Below are the code and all the weights of a small trained network. Each question names an input and a target symbol and asks about switching units off, where a switched-off unit gives its printed mean instead of its output.

import numpy as np


def w(rows, s, z=0):
    codes = np.array(rows[::2]) - 128.0
    scale = np.full(codes.shape[1], s)
    scale[-1] = z or s
    return codes * scale


def f(y):
    return y / 2 * (1 + np.tanh(0.7978845608 * (y + 0.044715 * y**3)))


def softmax(a):
    e = np.exp(a - a.max(-1, keepdims=True))
    return e / e.sum(-1, keepdims=True)


def log_softmax(a):
    a = a - a.max(-1, keepdims=True)
    return a - np.log(np.exp(a).sum(-1, keepdims=True))


def net(x, mask):
    ids = ['αβδεθμπτφω'.index(c) for c in x.split()]
    T = len(ids)
    res = E[ids] + P[:T]
    u = 0
    for l in range(2):
        r = res
        for j in range(2):
            rows = slice(3 * j, 3 * j + 3)
            q, k, v = (r @ M[l][rows].T for M in (Q, K, V))
            z = softmax(np.where(np.tri(T) > 0, q @ k.T / 3**0.5, -1e9)) @ v
            o = O[l][rows]
            res = res + np.where(mask[u + j], z, o[:, -1]) @ o[:, :-1]
        u += 2
        y = f(res @ A[l][:, :-1].T + A[l][:, -1])
        res = res + np.where(mask[u : u + 4], y, B[l][:, -1]) @ B[l][:, :-1]
        u += 4
    return log_softmax(res[-1] @ U[:, :-1].T + U[:, -1])


Q, K, V, O, A, B = {}, {}, {}, {}, {}, {}
E = w([
[55,92,192,124,178,113,5],'α',
[74,83,107,195,146,143,86],'β',
[136,134,127,189,86,38,213],'δ',
[110,224,100,50,133,66,102],'ε',
[156,64,90,211,129,143,115],'θ',
[180,157,84,130,120,90,100],'μ',
[104,73,98,78,172,113,125],'π',
[142,139,196,201,169,70,42],'τ',
[36,127,74,109,127,150,119],'φ',
[93,176,70,218,90,169,109],'ω',
],0.018)
P = w([
[151,75,254,70,24,172,137],'0',
[158,102,223,86,76,137,115],'1',
[126,109,177,105,90,88,110],'2',
[120,123,153,118,104,68,107],'3',
[116,128,124,125,114,65,106],'4',
[107,137,94,135,122,66,116],'5',
[103,144,70,141,140,72,115],'6',
[103,157,51,141,153,70,123],'7',
[103,173,35,140,170,64,132],'8',
[96,175,21,153,187,60,117],'9',
[110,187,7,140,209,59,143],'10',
[68,244,19,151,213,26,109],'11',
],0.0081)
Q[0] = w([
[206,183,195,100,123,198,139],'L0H0',
[254,63,222,61,124,248,92],'L0H0',
[138,114,108,61,158,168,81],'L0H0',
[122,167,93,172,139,98,63],'L0H1',
[104,73,81,144,88,21,108],'L0H1',
[45,118,83,141,183,96,93],'L0H1',
],0.0078)
K[0] = w([
[140,105,207,96,59,158,85],'L0H0',
[119,110,223,102,15,176,108],'L0H0',
[121,117,164,115,24,90,139],'L0H0',
[137,127,66,122,160,118,179],'L0H1',
[115,189,1,152,178,111,116],'L0H1',
[151,171,57,152,118,88,138],'L0H1',
],0.0079)
V[0] = w([
[254,161,122,83,140,138,68],'L0H0',
[139,86,69,113,183,99,159],'L0H0',
[197,91,195,197,150,81,136],'L0H0',
[144,194,25,168,117,133,68],'L0H1',
[213,79,191,107,169,210,183],'L0H1',
[32,100,176,103,47,222,12],'L0H1',
],0.0072)
O[0] = w([
[172,84,94,112,41,236,152,58],'L0H0',
[94,92,68,215,189,163,160,158],'L0H0',
[187,172,36,125,129,81,75,131],'L0H0',
[255,112,227,95,206,161,170,172],'L0H1',
[89,55,65,120,65,131,114,1],'L0H1',
[85,78,221,143,90,95,154,66],'L0H1',
],0.0086,0.0083)
A[0] = w([
[120,76,128,103,95,152,121,12],'L0N0',
[135,105,116,2,145,100,137,120],'L0N1',
[134,159,102,163,172,164,127,211],'L0N2',
[34,67,123,77,182,149,137,253],'L0N3',
],0.0082,0.0033)
B[0] = w([
[133,131,138,39,52,164,107,123],'L0N0',
[143,1,41,149,143,61,175,151],'L0N1',
[137,156,120,145,196,160,88,253],'L0N2',
[213,148,146,146,133,29,127,188],'L0N3',
],0.0069,0.0078)
Q[1] = w([
[103,116,168,157,72,99,130],'L1H0',
[57,127,161,94,67,254,114],'L1H0',
[173,185,165,199,112,56,152],'L1H0',
[89,135,136,122,93,217,191],'L1H1',
[114,148,116,78,139,37,215],'L1H1',
[143,226,171,194,131,91,103],'L1H1',
],0.0068)
K[1] = w([
[85,104,101,79,90,140,63],'L1H0',
[163,33,118,146,40,104,146],'L1H0',
[207,146,106,116,237,79,90],'L1H0',
[168,172,180,12,58,119,18],'L1H1',
[99,98,104,206,160,155,106],'L1H1',
[192,145,113,122,254,145,171],'L1H1',
],0.0057)
V[1] = w([
[111,146,72,48,227,106,40],'L1H0',
[42,124,136,248,200,189,93],'L1H0',
[255,109,231,150,163,120,8],'L1H0',
[159,49,131,71,222,38,225],'L1H1',
[142,64,107,102,227,115,23],'L1H1',
[46,207,101,46,106,72,185],'L1H1',
],0.0057)
O[1] = w([
[99,98,175,70,67,179,131,254],'L1H0',
[130,139,194,154,103,14,100,184],'L1H0',
[131,135,84,2,56,110,59,220],'L1H0',
[50,100,60,104,141,158,187,248],'L1H1',
[104,55,146,197,22,142,171,174],'L1H1',
[88,151,165,38,173,180,130,158],'L1H1',
],0.0088,0.0087)
A[1] = w([
[146,66,142,71,156,90,145,183],'L1N0',
[99,93,162,104,96,146,66,2],'L1N1',
[254,118,192,106,179,79,117,65],'L1N2',
[171,173,101,141,157,117,161,181],'L1N3',
],0.0094,0.0036)
B[1] = w([
[143,254,180,194,140,187,167,254],'L1N0',
[67,93,44,79,78,187,159,152],'L1N1',
[91,238,66,237,74,212,194,208],'L1N2',
[216,18,136,37,233,146,69,230],'L1N3',
],0.0054,0.0066)
U = w([
[121,112,155,80,100,112,118,48],'α',
[138,95,178,171,109,54,98,149],'β',
[112,154,49,139,254,81,54,103],'δ',
[161,93,198,95,158,226,152,169],'ε',
[196,75,87,198,114,93,91,188],'θ',
[206,90,109,121,119,179,114,174],'μ',
[69,100,60,177,110,140,186,220],'π',
[143,147,79,127,92,88,100,4],'τ',
[72,115,235,130,180,109,145,31],'φ',
[153,184,169,201,142,177,114,157],'ω',
],0.0072,0.004)

Each question gives the input, a string of symbols that net reads in full, and the target symbol t.
The units are the heads (3 rows each of Q, K, V and O) and the neurons (one row each of A and B). Each row of codes is followed by its name. A weight is (code - 128) times the scale printed after its matrix; where a second scale follows, it is the last column's (O, A, B and U).
mask holds one flag per unit, layer by layer, with each layer's heads first. A switched-off unit (its flag False) gives its mean, the last column of its rows in O or B, instead of its output. The means were averaged over made-up inputs and are rounded, as every weight is.
A unit's drop is (log p(t) with every unit on - log p(t) with that unit switched off) / (log p(t) with every unit on - log p(t) with every unit switched off).
The circuit of an input: a set's keep is (log p(t) with only the set's units on - log p(t) with every unit switched off) / (log p(t) with every unit on - log p(t) with every unit switched off). Starting from all 12 units, units are removed one at a time, each time the one whose removal leaves the highest keep (on an exact tie, the one counted first), for as long as the keep stays at least 0.8.
units of the circuit, in order: the units of the circuit, biggest drop first
unit that matters most: the unit with the biggest drop
k most important neurons: the k neurons with the biggest drops, biggest first
top k neurons in layer l: the k neurons of layer l with the biggest drops, biggest first
which heads matter: for each layer, one digit per head in row order, 1 if its drop is at least 0.15 and else 0, layers parted by /
input ω β φ δ δ θ δ π δ, target π: units of the circuit, in order	[L1H1, L0H0]
input δ π π δ δ δ δ δ δ δ ε δ, target ε: units of the circuit, in order	[L0H1, L1H0]
input δ ω ε ω, target ε: unit that matters most	L0H0
input φ ω δ φ μ π τ, target π: units of the circuit, in order	[L1H1, L0N1, L0H1]
input α δ β δ π β α β θ π β π, target β: units of the circuit, in order	[L1H1, L1H0, L0N2]
input δ δ φ ω δ, target ω: which heads matter	01 / 01
input φ ε δ δ α π δ ε ω δ, target ω: units of the circuit, in order	[L0H1, L1N2]
input ω π π δ π μ τ δ, target τ: which heads matter	01 / 10
input ω φ π ω θ π ε ω α, target ω: 3 most important neurons	[L1N2, L1N0, L0N2]
input ε ω φ δ ε δ δ ε π ω π, target ω: units of the circuit, in order	[L1N2, L1N0, L0H1]
input β φ δ ω τ τ ω δ θ δ μ δ, target μ: units of the circuit, in order	[L0H1, L0H0, L1H0]
input ω π δ θ π δ ε ω μ, target μ: units of the circuit, in order	[L0H1, L1H0]
input β π δ δ δ π π π θ π π ω, target π: which heads matter	10 / 01
input ε δ δ, target δ: units of the circuit, in order	[L1H1, L1H0, L0H0]
input μ φ δ ε τ δ δ β δ, target β: units of the circuit, in order	[L1H0, L1H1, L0N2, L0H0]
input ω ω ε, target ω: units of the circuit, in order	[L1H1, L1N2]
input θ φ α δ δ ω φ π ω ε π, target ω: top 2 neurons in layer 1	[L1N0, L1N2]
input δ α δ δ ω δ δ π, target π: 2 most important neurons	[L0N1, L0N2]
input δ δ π α, target π: 2 most important neurons	[L0N1, L1N1]
input μ δ π μ δ δ δ δ φ δ φ π, target φ: unit that matters most	L1H0
input δ π μ ω δ β δ μ μ δ, target μ: unit that matters most	L0H1
input π β δ τ δ δ δ ω ε, target ω: 3 most important neurons	[L1N2, L0N2, L0N1]
